In the rows, zero is written as 128.
Group, then class:
[172 134 154 129 124 153 125 144 155 167  94 139 124 137 130 149 129 128
 143 162 102 137 135 128 157 124 116 148 118 147 114 112 122 127 130 151
 118 123 133 143 138]
A ht
[120 119 252 181  45 176 195  24 166  67 187 143  78 119  58 198 101 150
 109 185  92 187 140 139 123  55 133 112  65 101 131 120 159 138  95 133
 200  87 189 182 129]
S ds
[144 128 217 136 113 146 154  64 134 129 155 122 106 118 105 141 100 128
 121 120 111 133 119 165 107  88 111 120 118 111 129 160 163 132 133 116
 175 128 133 131 106]
N Dr
[140 120 166 131  97 168 138 118 182 163  93 139 122 150 123 157 114 133
 149 133  96 171 130 110 153 105 114 161  89 153 123 103 127 142 123 151
 154 115 147 121 132]
A ht
[ 95 144  91 143  96 127 136 142  94 139 132 122 124 134 115 154 144 137
 130  68 116 141 105 118 133 120 171 131 124 112 125 149 115 126 125 142
 119 115 177 152 133]
R cq
[154 141 181 137 100 136 151  57 128 122 155 125 119 110 110 143 113  97
 120 131 115 136 104 155 128  94 116 119 126 103 135 150 143 126 133 107
 170 125 168 105 132]
N Dr
[118 133 142 135 109 132 146 118 113 141 137 135 121 145 133 139 144 123
 137 102 125 126 133 126 131 134 144 127 134 111 135 140 130 125 118 115
 116 137 112 123 111]
S fb
[138 147 161 114 123 126 152  86 120 143 143 127 120 104 146 106 115 111
 132 115 101 133 120 149 120 110 138 117 116 111 124 155 135 122 133 125
 151 126 126 108 105]
N sg
[153 118 123 140 101 152 135 126 146 144 108 129 134 125 137 184 134 134
 146 167 111 153 126 109 146 130 102 124 108 154 136 112 130 119 130 143
 139 123 148 123 142]
A zz
[101 107 143 153 101 103 153 106  84 121 165 125 114 106 134 140 132 127
 140  74 119 109 150 159 111 126 149  98 120  83 134 157 132 136 118 131
 118 170 101 121  73]
S ds
[ 92 139  59 123 100 115 127 168  88 123 119 142 149 136 147 138 145 106
 139  68 140 124 116 107 133 144 166 129 140 136 131 109 106 127 132 143
 107 120 151 115 126]
R mm
[138 134 153 123 112 131 143  89 131 172 137 135 125 100 163 139 121 122
 154  95  97 118 104 139 128 116 140 129 110 135 119 157 136 118 120 125
 131 140 121 112  84]
N mp
[136 152 143 130 103 134 143 106 121 156 132 124 119 140 148 140 124 131
 135 115  94 118 108 144 132 110 139 125 117 104 117 155 137 132 137 123
 148 135 119  85 122]
N mp
[139 114 105 129 134 129 122 151 162 163  83 144 140 132 153 134 160 109
 123 163 109 153 141 112 151 145 129 138 126 138 160 112 130 134 124 144
 116 129 124 126 132]
A zz
[133 135 153 131 138 113 145 112 107 126 151 128 137 122 135 129 128 119
 128 112 127 118 127 139 121 131 114 125 108 123 123 139 127 125 149 115
 137 136 120 119 118]
S fb
[103 126  90 120  99 137 123 122 112 131 129 121 128 151 149 151 140 156
 111  92 102 140 116  94 134 156 145 131 135 129 151 115 113 125 116 149
 117 117 167 161 141]
R mm
[ 95 132 123 128 117 106 131 111 100 111 146 151 120 114 140 134 127 128
 124  89 138 122 146 134  89 149 137 126 149 110 135 141 117 103 139 112
 135 132  95 133 114]
S Dl
[110 118 114 138  80 155 145 122 133  89 133 134 132 133 102 173 116 153
 123 141 119 156 134  98 140 127 162 150 113 128 127  97 119 143 117 157
 136 108 152 169 132]
R mm
[ 90 118  76 140  81 116 131 147 116 132 126 132 124 144 108 180 144 156
 104 102 104 141 100  93 140 108 150 129 121 138 141  91 107 129 114 150
 128  95 187 144 145]
R mm
[162 130 135 121 121 151 131 134 172 166 104 137 127 155 138 138 125 122
 133 170 100 133 133 117 159 119 127 121 124 161 118 123 135 128 128 140
 151 125 131 112 142]
A ht
[141 122 129 135  99 170 138 133 176 140  92 146 122 139 134 124 132 131
 138 189  95 141 137 117 162 139 130 145 108 146 118  96 126 129 115 146
 135 118 125 132 121]
A ht
[137 117 182 137  87 137 166  82 140 135 141 124 121 117 136 134 123 125
 140 128 107 131 117 144 127 118 139 124 120 108 130 149 148 129 126 119
 142 139 122 118 101]
N sg
[140 119 169 139  89 139 153  85 151 135 146 119 150 110 124 134 109 127
 119 132 112 133 111 147 132 115 144 119 112 109 140 161 141 145 122 129
 156 125 133 121 101]
N sg
[126 118 234 165  69 171 168  61 181  94 168 142  87 119  86 185  99 137
 124 169  95 155 143 141 138  73 116 108  90 120 126 121 156 126 108 129
 184 112 139 167 119]
S ds
[162 126 184 136 118 156 127 128 181 142 104 149 127 125 130 132 123 129
 144 191 103 146 145 124 148 129 101 135 122 153 125 110 140 128 125 137
 138 123 121 125 140]
A Zs
[141 137 193 138  98 160 146  78 161 149 145 136 105 127 118 149 129 145
 123 140  92 144 121 144 137  94 113 126  81 125 119 142 144 127 125 125
 155 121 126 139 113]
N mp
[114 134 166 147  92 119 151  98 119 145 162 130 111 119 150 135 109 128
 136 100 105 107 121 147 124 168 131 118 128  94 125 164 128 116 133 118
 125 132  97 142  86]
S ds
[131 143 185 134 108 140 144  92 137 159 144 143 106 114 134 151 117 119
 148 129 110 143 113 148 151 108 114 116 116 120 106 148 143 122  67 132
 146 130 114 123  92]
N sg
[142 123 120 125 179 134 128 145 148 156 104 141 132 136 159 129 132 115
 128 135  97 121 137 130 161 145 122 135 136 167 120 104 126 109 144 142
 119 124 104 117 132]
A Zs
[177 123 155 129 126 149 133 127 189 162 104 159 197 136 145 138 113 125
 131 191 106 133 132 131 156 139 107 148 121 162 129 107 131 129 135 106
 132 128 102 117 144]
A Zs
[106 138 189 152 111 137 159  84 141 116 167 144  96 112  99 145 121 130
 139 142 120 131 138 149 110 104 128 125 114 104 136 134 109 129 109 120
 137 121 107 150 115]
S ds
[115 135 160 137  91 133 152 104 121 128 182 123 103 134 115 169 128 130
 129 103 108 136 133 144 129 104 139 118 132 111 118 134 132 121 130 122
 138 133 111 133 109]
S fb
[120 119  86 129  86 134 123 140 119 120 110 117 136 133 114 157 137 148
 136 100 120 143 110  92 151 119 169 133 112 151 127 102 121 148 117 140
 121 109 178 136 139]
R mm
[100 131  64 103 102 113 124 159  81 129 121 126 143 135 153 158 177 135
 115  95 139 137 109 101 150 143 165 123 139 146 137 105  97 113 145 152
 127 110 153 122 125]
R mm
[135 105 108  99 143 117 117 153 136 167 102 138 138 123 169 125 141 114
 133 131 106 122 126 124 139 155 148 135 133 149 122 123 111 114 143 139
 113 134  96 103 114]
A zz

Group and class of each row:
[131 200 121 135 135 123 109 136 128 163 147 131 121 137 127 102 152 134
 133 119  89 123 108 171 114  87 122 150 162 127 125 134 115 137 117 139
 135 114 152 112 112]
<55> <63>
[119 190 128 133 134 120 111 141 130 158 124 141 126 134 128 115 146 134
 130 125 100 119 103 154 124  68 129 149 145 120 132 133 137 116 118 170
 135 108 135 112  99]
<55> <63>
[156  87 124 135 129 129 174 149 128 103 170 155 136 129 131 103  68 105
 120 120 121 139 149 119 133 132  99 101 108 128 120 126 171  41 127 119
 118 124 128 142 148]
<51> <60>
[108 183 125 134 126 118 108 140 127 172  84 113 117 114 123 113 154 146
 162 133 123 124 106 144 120  95 123 145 140 119 120 137 136 207 127 160
 138 119 137  98 100]
<55> <65>
[149 117 139 140 118 135 179 145 126 114 167 140 130 131 132  82  80 118
 120 124 131 137 160 118 125 121  89 110 119 127 127 112 191  52 115 127
 136 134 136 127 148]
<51> <61>
